Each row has a name. Each piece below is followed by the name of the row it came from. Each question is about the rows just above it.

[171 113 153 149] = sim
[167 150  95 136] = firo
[129  93 146 105] = vasi
[129  93 112 123] = fize
[155 156  93 115] = Lifo
[200 168 114  84] = tupaz
[117 152 156  93] = giva
[ 94 104 102 124] = dit
find: [129  93 146 105] -> vasi
Where do [152 156  93] appear? -> giva
find: [146 105] -> vasi
find: [ 93 146] -> vasi
Where do [ 94 104 102] appear? -> dit
[155 156  93 115] is in which row? -> Lifo

[136 126  80 150] -> Bubem
[138 127  78 154] -> zim
[126  78 190 122] -> Geni
[134 126  85 149] -> Kubet
[136 126  80 152] -> Zife
[138 147 191 122] -> kazub
[135 126  84 150] -> rik
[135 126  82 150] -> bife
[136 126  82 151] -> Pob
[136 144 184 122] -> tav
[126  82 150 122] -> ded
Which row holds [138 147 191]? -> kazub
find: [135 126  82 150] -> bife
find: [126  82 151] -> Pob
find: [136 126  80 150] -> Bubem
[136 144] is in which row? -> tav
The row with [126  80 150] is -> Bubem

[124 117 148 147 139 120 126 149 128 135 112 122 188 112 157 113 155 123
 156  95 143  99 118 128 132 108  98 176  96 136] : Zil
[142 147 119 119 128 145 140 114 138 129 153 142  77 155 123 118 144 127
 156 156 112 155  99  94 135 159 166  88 173 128] : pivim
[142 147 119 119 128 145 140 114 128 129 153 142  77 155 123 118 144 127
 156 156 112 155  99  94 135 159 166  88 173 128] : Degi
[125 118 147 146 138 121 126 149 128 136 113 123 187 112 143 147 123 138
 110 110 152 111 166 170 132 109 100 175  96 136] : gerit
[142 149 118 121 128 145 140 115 138 130 154 143  76 156 123 118 127 112
 144 155 156 156  98  94 134 159 168  89 174 130] : bemu
[141 148 118 120 128 144 140 116 137 130 153 143  78 154 123 118 143 128
 157 156 113 155  99  95 134 158 167  90 171 129] : serok
[124 117 148 147 139 120 126 149 128 135 112 122 188 112 142 147 122 138
 109 109 152 110 167 171 132 108  98 177  94 136] : dof
Which row holds [142 147 119 119 128 145 140 114 138 129 153 142  77 155 123 118 144 127
 156 156 112 155  99  94 135 159 166  88 173 128]? -> pivim
Where do [123 118 143 128 157 156 113 155  99  95] appear? -> serok

[ 89  96 173  91 184 171 177 172 175  85  85] -> damis
[171 177 175 175 184  96 172 177  84 171  81] -> kiku
[171 168  87 175 165  74 167 173  89 165 167] -> fazab
[176 173  91 171 184  96 172 177  84 171 169] -> nuvim
The row with [173  91 171 184  96 172 177] is -> nuvim
Where do [171 177 172 175] appear? -> damis
Where do [168  87 175 165  74 167 173  89 165] appear? -> fazab
Where do [168  87 175 165  74] appear? -> fazab
find: [168  87 175 165  74 167 173  89 165 167] -> fazab
find: [176 173  91 171 184  96 172 177  84 171 169] -> nuvim

[138 140 119 105 135] -> Rabov
[138 151 133 120 122] -> buvu
[141 138 141  77 114] -> lavos
[121 133 151  81 156] -> bir
find: [138 140 119 105] -> Rabov
Which row holds [133 151]? -> bir
find: [ 81 156] -> bir

[125 162 130 163 137 153  59] -> nok
[133 144 130 137 163 153 137] -> Zed
[125 108 130 163 137 153  59] -> ruri
find: [125 162 130 163 137 153  59] -> nok
Where do [162 130 163 137] appear? -> nok
find: [125 108 130 163 137 153  59] -> ruri

[137 142  79 135 127 159 140 181] = bol
[138 142  79 134 127 159 139 183] = nuzo
[137 143  80 135 127 158 139 180] = Ratu
[129 126 186 134 140 109 128  86] = zuf
[130 125 188 132 139 109 128  86] = ped
[137 141  80 134 127 158 139 181] = safir
[129 125 186 132 139 109 127  86] = koba
[136 140  84 133 127 155 137 176] = Sose
[130 125 187 133 140 109 128  86] = vas
[137 142  81 134 127 157 139 180] = zevu
[136 141  82 134 127 156 139 177] = vepiz
find: [139 181] -> safir
find: [140  84 133 127 155] -> Sose
[186 132 139] is in which row? -> koba
Which row holds [135 127 159 140 181]? -> bol
find: [ 79 135] -> bol
find: [129 125 186 132 139 109 127  86] -> koba

[ 72 186  67 185  67  67 190 178 189  65  66 182 190  60  62] : Lazup
[ 72 186  67 185  67  67 190  71 189  65  66 182 187  64  67] : sidaf
[ 72  67 186 185  67  67 190  71 189  65  66 182 190  60  62] : lupag
Where do [ 72 186  67 185  67  67 190  71 189  65  66 182 187  64  67] appear? -> sidaf
Which row holds [ 72 186  67 185  67  67 190 178 189  65  66 182 190  60  62]? -> Lazup

[141 148 118 121 128 144 140 115 137 130 153 142  77 155 123 117 143 128
 157 156 113 155  99  95]  dunuv
[148 123 138 109 108 153 110 115 137 130 153 142  77 155 123 117 143 128
 157 156 113 153 100  96]  Duv
[124 117 148 146 139 121 126 155 143 117  77 137 123 153 157 115 142 130
 128 110 153 110 168 172]  galu
find: [115 142 130 128 110 153 110] -> galu
Which row holds [123 153 157]? -> galu
find: [157 115] -> galu
The row with [141 148 118 121 128 144 140 115 137 130 153 142  77 155 123 117 143 128
 157 156 113 155  99  95] is -> dunuv

[127 159 159 142 113  86  80 119 189] = fevu
[106 149 142 151 115 159 163 134  83] = dodof
[115 142 151 134 163 159 149 106 121] = baga
[134 126 154 166 128 136 135 130 116] = Pimi
[154 144 165 158 130 121 121 126 135] = Podo
[156 133 159 166 124 133 137 125 120] = bura
find: [156 133 159 166 124 133] -> bura
Which row holds [126 135]? -> Podo
[106 149 142 151 115 159 163 134] is in which row? -> dodof
find: [151 134 163 159] -> baga
find: [151 134 163 159 149 106 121] -> baga

[179 182 156 173 166 170 167 165 165 168 165 177 158 168 163 168 171 165
 161 159 169 155 166 169 168 154 155 183 165] -> Vep
[169 178 158 166 166 165 170 179 158 166 157 183 171 190 194 164 172 155
 182 169 156 165 169 166 167 171 160 173 176] -> defuf
[160 185 168 163 165 170 179 166 177 158 167 175 164 164 171 165 186 164
 172 167 176 163 160 161 163 168 162 160 170] -> Golut
[179 182 156 173 166 170 167 165 165 168 165 177 158 168 163 168 171 165
 161 159 169 155 166 171 163 173 172 164 168] -> lariv
[156 179 159 164 159 182 176 172 176 161 158 183 161 171 181 153 161 161
 165 176 180 169 174 171 163 173 172 177 168] -> bipof
[166 171 163] is in which row? -> lariv
Which row holds [156 179 159 164 159 182 176 172 176 161 158 183 161 171 181 153 161 161
 165 176 180 169 174 171 163 173 172 177 168]? -> bipof
Which row holds [176 172 176 161 158 183 161 171 181 153 161]? -> bipof

[144 124 127 124 154 150  99 141 121 106 121 129 105 160 112 130 147 115
 127 141 126 151 171 148 127  98 121 125 143 131 142 125 144 120 120 100
 147 141 107] : sebo
[120 133 125 127 110 114 148 112 136 144 138 125 139 112 136 128 113 140
 128 118 129 113  98 111 129 148 133 131 121 101 132 131 130 119 129 149
 116 120 142] : nisi
[120 133 125 110 127 114 148 112 136 144 138 125 139 112 136 128 113 140
 128 118 129 113  98 111 129 148 133 131 121 129 119 130 101 132 131 149
 111 120 142] : kator
Where do [129 119 130 101 132 131] appear? -> kator
find: [142 125 144 120 120 100] -> sebo
Where do [127 110] appear? -> nisi
Where do [120 133 125 110 127 114 148 112 136 144 138 125 139 112 136 128 113 140
 128 118 129 113  98 111 129 148 133 131 121 129 119 130 101 132 131 149
 111 120 142] appear? -> kator
find: [120 133 125 127 110 114 148 112 136 144 138 125 139 112 136 128 113 140
 128 118 129 113  98 111 129 148 133 131 121 101 132 131 130 119 129 149
 116 120 142] -> nisi
find: [129 105 160 112 130] -> sebo

[132 158 135 158  69 130]  Zub
[149 159 121 101 184 129]  zufip
[106  95 135 156  70 126]  lal
[135  95 107 101 184 129]  nalu
[107  95 135 158  69 126]  fen
[107  95 135 100 185 129]  Kabo
Which row holds [107  95 135 158  69 126]? -> fen
The row with [132 158 135 158  69 130] is -> Zub
[ 95 107 101] is in which row? -> nalu
find: [132 158 135 158] -> Zub
[149 159 121 101] is in which row? -> zufip
Which row holds [107  95 135 100 185 129]? -> Kabo

[156  72 127 157  68 126 120 128] -> gipu
[103  90 136 161  61 125 118 130] -> Delof
[ 96 134 156  72 126 129 136 128] -> Mozab
[107  96 135 156  72 126 120 128] -> nizut
[104  92 135 159  65 126 119 128] -> gola
[135 159  65 126] is in which row? -> gola
Which row holds [ 96 135 156  72 126]? -> nizut
Where do [ 96 134 156  72 126 129 136 128] appear? -> Mozab
Where do [104  92 135] appear? -> gola
find: [125 118 130] -> Delof
[134 156  72] is in which row? -> Mozab

[107  97 135 154  73 126 120] -> Fef
[ 97 107 135 130  75 127 120] -> Leza
[148 158 121 102 182 130 136] -> fos
[108  98 135 154  75 127 135] -> liro
[109  98 135 154  75 127 120] -> Bos
find: [121 102 182 130] -> fos
Which row holds [135 130]? -> Leza
[108  98 135 154  75 127 135] is in which row? -> liro
find: [158 121 102 182 130 136] -> fos
[107  97 135] is in which row? -> Fef
find: [109  98 135 154  75 127 120] -> Bos

[113  77 143 105  97 149 127 138 118 150  97 153 102 123 138 108  92 109
 140 152 139 169 121 146 137  96 120 172 133 144 115 136 107 103 159] -> Lav
[ 95 165 109 154 165 103 129 115 140 100 165  99 159 133 117 151 169 149
 112 100 114  78 136 106 116 165 137  75 122 108 143 119 153 157  91] -> vepo
[115 140 100 165  98 102 129 115 141  99 167  97 161 134 116 153 172 151
 111  98 113  76 135 104 115 168 139  73 122 107 143 119 154 159  90] -> lifod
find: [113  76] -> lifod
find: [115 140 100 165  99] -> vepo

[163 120  98 190 130]  Fuve
[136  93 157  69 126]  Pek
[ 93 136 158  67 126]  Setu
[ 93 136 158  66 126]  dup
Which row holds [ 93 157  69]? -> Pek
find: [ 93 136 158  67 126] -> Setu
The row with [120  98 190 130] is -> Fuve
Where do [158  66 126] appear? -> dup
find: [ 93 136 158  66 126] -> dup
Which row holds [158  66]? -> dup

[131 119 123 115  80  88 170 162 133]  miv
[ 91  87  79  91 159  76 173 178  92]  zorak
[174 178 181 163 120 151  95  78 174]  kavu
[104  82  93 133 118 145 171 174  97]  nege
[156 178  93 133 118 182  88  80 160]  vazo
[179 160 183 179  78 120  95 151 153]  Rok
find: [174  97] -> nege
Where do [104  82  93 133 118 145 171 174  97] appear? -> nege
find: [120 151  95  78] -> kavu
[160 183 179  78 120  95 151 153] is in which row? -> Rok
[118 145] is in which row? -> nege

[147 131 129 122 117 121 137 129 131 161 114 129 133 117 128 133 126 132
 131 133 133 128 132 113 123 132 135 127 133 129 120 108 142 130 126 127
 134 132 118 127 122] -> tepu
[ 95 123 131 127 123 139 136 127 124 117 126 126 125 128 112 129 129 127
 124 124 129 131 129 132 126 126 125 128 130 124 128 142 126 134 130 126
 124 133 123 132 129] -> ginaf
[183 127 128 126 114 119 137 127 131 145 117 132 138 129 124 128 132 131
 129 112 127 124 129 129 121 137 137 131 132 133 118 142 128 118 118 134
 137 136 120 133 118] -> Zoti
[140 125 131 120 118 120 136 132 111 120 120 127 123 129 142 124 124 127
 112 137 143 133 131 129 124 140 131 146 137 129 137 142 130 108 126 115
 116 142 127 121 119] -> Lezur
find: [126 126 125 128 112] -> ginaf
Which row holds [142 130 108 126]? -> Lezur
find: [131 146 137 129 137 142 130 108 126 115 116] -> Lezur
find: [131 146 137 129 137 142 130 108 126 115] -> Lezur
The row with [128 112 129 129 127 124 124 129 131 129 132] is -> ginaf
find: [129 131 129 132] -> ginaf

[136 154 119 135 167 126 166 168 100 183 134 164 107  83  93 155  95  85
 136  79 112 105 132 172 135 145 150  96] : feb
[138 121 114 132 128 137 163 149 136 148 178 158  80  93  83 155 158 120
  94 110 121 113 115 146 163 121 103  69] : Rur
[156 148  93 103 156 107 178 128 143 136 130 131 111 106  95 147 133  91
 162  92 151 160 135 125 101  58 112 115] : Moz
[161 107 126 157 103 148 127 116 132 123 106 121 108 153 144 139  88 109
 137 143 113 121 115 145 144 128 135 147] : Gefol
find: [ 93  83 155] -> Rur
Which row holds [113 121 115]? -> Gefol
find: [115 146 163] -> Rur
The row with [178 158  80] is -> Rur
find: [116 132 123 106 121 108 153 144 139  88 109] -> Gefol
The row with [ 93 103 156 107 178 128 143 136 130 131 111 106] is -> Moz

[ 81  88 163 122 107 150 169  83 149 148  75 161 112 168 157 118 159  86
 172] : Remen
[124 104 156  71 142 129 125 118 115 157 119 123 140 154 164 182  87 113
 146] : Lonom
[110 103 145 124 125 142 129  88 163 134  95 165 102 158 148 124 147  91
 145] : Zovor
[110 109 145 124 100 159 143  88 163 134  95 165 102 158 148 124 147  91
 145] : seb
find: [ 88 163 122 107 150] -> Remen
find: [142 129 125] -> Lonom

[128 131 150 127 128 125 128 122 123 133 128 131 104 126 130 133 130 129
 110 128 127 128 112 128 128 152 129 127 127 128 133 124 183 128 128 129
 128 129 132 127 114 129 132 129 129 129 128 129 125 126] -> lufu
[127 127 125 127 129 128 129 133 123 132 128 127 125 129 125 129 129 128
 140 127 125 127 124 127 109 123 127 130 128 127 128 129 183 124 128 133
 128 128 128 129 115 130 127 128 130 128 128 126 131 127] -> dadu
[130 127 114 127 129 128 128 133 124 131 128 127 124 129 126 131 129 131
 138 127 125 128 124 127 103 114 128 130 128 127 128 129 185 124 129 130
 129 128 128 129 115 131 124 128 130 128 128 127 132 127] -> dibes
Which row holds [128 129 183 124 128 133]? -> dadu
find: [127 128 133] -> lufu
Which row holds [129 129 128 140]? -> dadu
The row with [127 128 125] is -> lufu
[127 128 125 128 122 123 133 128] is in which row? -> lufu
The row with [127 128 129 183 124 128] is -> dadu
The row with [127 127 125 127 129 128 129 133 123 132 128 127 125 129 125 129 129 128
 140 127 125 127 124 127 109 123 127 130 128 127 128 129 183 124 128 133
 128 128 128 129 115 130 127 128 130 128 128 126 131 127] is -> dadu

[126 161  88 108 131  90 145 143  91  95] -> mela
[104 126 145  88 108 131 143  90 138 149] -> fuma
[134 116 132 108 124 149 143 108 110 137] -> Sido
[103 135 114 142 123  74 154  98 138 107] -> Zazof
[ 88 152 149 132 121 100 124 106 122 133] -> rinud
find: [126 161  88] -> mela
find: [145  88 108 131 143  90] -> fuma
find: [161  88 108 131  90 145 143  91] -> mela

[132 134 133  78 135 119 131 133 134 120 121 133 122] : Mut
[ 93  85  78 133 135 119 131 134  94 176 174  73 178] : Ber
[139 140 142 142 141 112 142 141 140 115 115 144 113] : voraf
[141 145 144 146 146 105 141 143 145 108 110 145 109] : liv
[121 119 117 118 117 140 118 117 121 137 137 114 138] : bag
[100  97 101  95  98 171 101 104  96 166 163 104 166] : kun
find: [ 78 135 119 131 133] -> Mut
find: [ 93  85  78 133 135 119 131 134  94 176 174  73] -> Ber
find: [144 146] -> liv
Which row holds [ 78 133 135]? -> Ber
find: [ 93  85  78 133 135 119 131 134  94 176 174] -> Ber
Which row holds [121 119 117 118 117 140 118 117 121]? -> bag
find: [141 145 144 146 146 105] -> liv

[137 131 134 128 119 126 129 128 129 122 127 128 142 122 131 134 117 122
 132 127 119 131 132 128 132 126 127 127 128 128 125 119 123 129 124 140
 135 130 114 125 121 136 131] = Nagub
[126 124 127 120 170 142 134 114 105 169 118 128 117 149 158 143 110 128
 136 151 147 151 128 139 148 128 111 134 142 107 140 125 128 110 115 123
 133 132 128 128 145 153 122] = pivar
[128 141 122 121 128 138 133 124 110 157 119 153 128 141 154 144 107 124
 137 146 138 148 146 128 146 136 114 132 144 111 128 120 101 114 115 131
 136 132 128 120 137 153 125] = Pumuf
[137 131 134 128 119 126 129 139 129 122 127 128 142 122 131 134 128 122
 132 127 119 131 132 135 132 126 127 127 135 128 125 119 123 128 124 140
 135 128 114 125 121 136 131] = nuvi
[128 128 146 138  72 110 128 151 156  76 140  91 149  99  94 114 143 125
 120  99 128 128 106 119 107 114 148 120 115 153 112 126 161 151 141 141
 128 125 138 128 103 103 137] = fetek
[150 138 140 127 115 126 128 152 126 123 123 128 160 117 141 128 128 114
 139 128 111 140 141 128 141 126 124 127 148 124 124 106 109 128 115 156
 128 134 128 119 115 151 134] = Tosud
[112 117 122 131 127 127 114 134 135 122 134 115 128 131 111 110 156 139
 118 121 136 113 113 110 113 127 136 127 110 137 128 146 150 133 128 109
 114 123 160 137 134 104 125] = vesut
[128 124 128 130 123 126 126 128 132 122 128 122 124 128 121 122 136 131
 125 124 128 122 123 123 122 127 132 127 122 132 128 132 136 131 132 124
 124 126 137 131 127 120 128] = sor
find: [128 124 128 130 123 126 126 128] -> sor
find: [134 114] -> pivar
find: [110 128 136 151 147 151 128 139] -> pivar
The row with [129 124 140 135 130 114] is -> Nagub
find: [126 161] -> fetek
Where do [137 131 134 128 119 126 129 128 129 122 127 128 142 122 131 134 117 122
 132 127 119 131 132 128 132 126 127 127 128 128 125 119 123 129 124 140
 135 130 114 125 121 136 131] appear? -> Nagub
[132 144 111] is in which row? -> Pumuf

[145 137 135 108 127 184 144] -> buruv
[128 134 130 138 140 132 112] -> Nasev
[124 139 113 138 140 137 107] -> gipi
[140 104 137 116 109 123 176] -> Siba
[114 114  80 109  89 179 123] -> Rol
[127 123 115 125 124 140 127] -> Nogod
[133 139 113 138 140 137 107] -> Liso
[132 130 138 135 130  85 128] -> sene
Which row holds [138 135 130]? -> sene
The row with [134 130 138] is -> Nasev
find: [114 114  80] -> Rol
The row with [108 127 184] is -> buruv
Where do [133 139 113 138 140 137 107] appear? -> Liso

[134 113 134 127 133 107 130 128 136  92  97 130 134 121 135 137 120 136
 144 130 137 132 120 120 178 153 128 164 124 131 139 163 136 132 140 148]  taba
[132 107 122 135 133 122 125 126 148 141 177 143 141 112 130 130 125 114
 200 132 122 136 139 125 139 142 120 124 124 129 103 122 124 127 141 109]  rase
[121 144 134 112 130 127 132 127 149 124 122 128 129 133 142 135 103 127
 114 126 133 121 124 135 145 128  89  94 120 122 136 130 145 132 133 137]  saz
[132 107 133 122 122 135 125 126 148 141 177 143 141 112 130 130 125 114
 200 132 122 136 139 125 139 142 120 124 124 129 143 132 123 123 126 147]  lutop
[121 121 121 116 124 142 124 122 153 140 119 166 121 103 115 130 106 118
 107 127 133 137 113 129  89 119 132  86 136 125 140 128 119 133 132 110]  Gukoz
The row with [133 122 122 135] is -> lutop
find: [116 124 142 124 122 153] -> Gukoz
[132 133] is in which row? -> saz
Which row holds [139 142 120 124 124 129 103]? -> rase
find: [103 127 114 126 133] -> saz
The row with [153 140 119 166 121 103 115 130 106] is -> Gukoz

[183  74 177 112 112  73  82] = vuna
[ 95 107 174 124  83 176 119] = neno
[ 97  93 103  91 103 120 107] = Lop
[ 88 137 136  94 115 159 184] = padot
[179 135  94  91 158  83  74] = sodaf
[ 77  82 165 160  99 135  79] = kuf
[137  94 136  88 133 135  79] = vop
[ 88 137 136  94] is in which row? -> padot
[ 83 176] is in which row? -> neno

[170 168  97 167  87  94 166 106  96 175 163 121  89 175  92 140]  Gat
[ 87 193 108 113 148 112 109  94 170 142 159 110 111 147 139 165]  Sigob
[139 148 112 193 113 109 170  94 108 167 169  92 115 147  87 163]  gizo
find: [ 87  94 166 106  96 175 163 121] -> Gat
find: [109 170] -> gizo
Which row holds [148 112 193 113 109 170  94 108]? -> gizo
[ 96 175 163 121  89 175] is in which row? -> Gat
Where do [ 87  94 166] appear? -> Gat
Where do [170 142 159 110 111] appear? -> Sigob
find: [193 108 113 148] -> Sigob

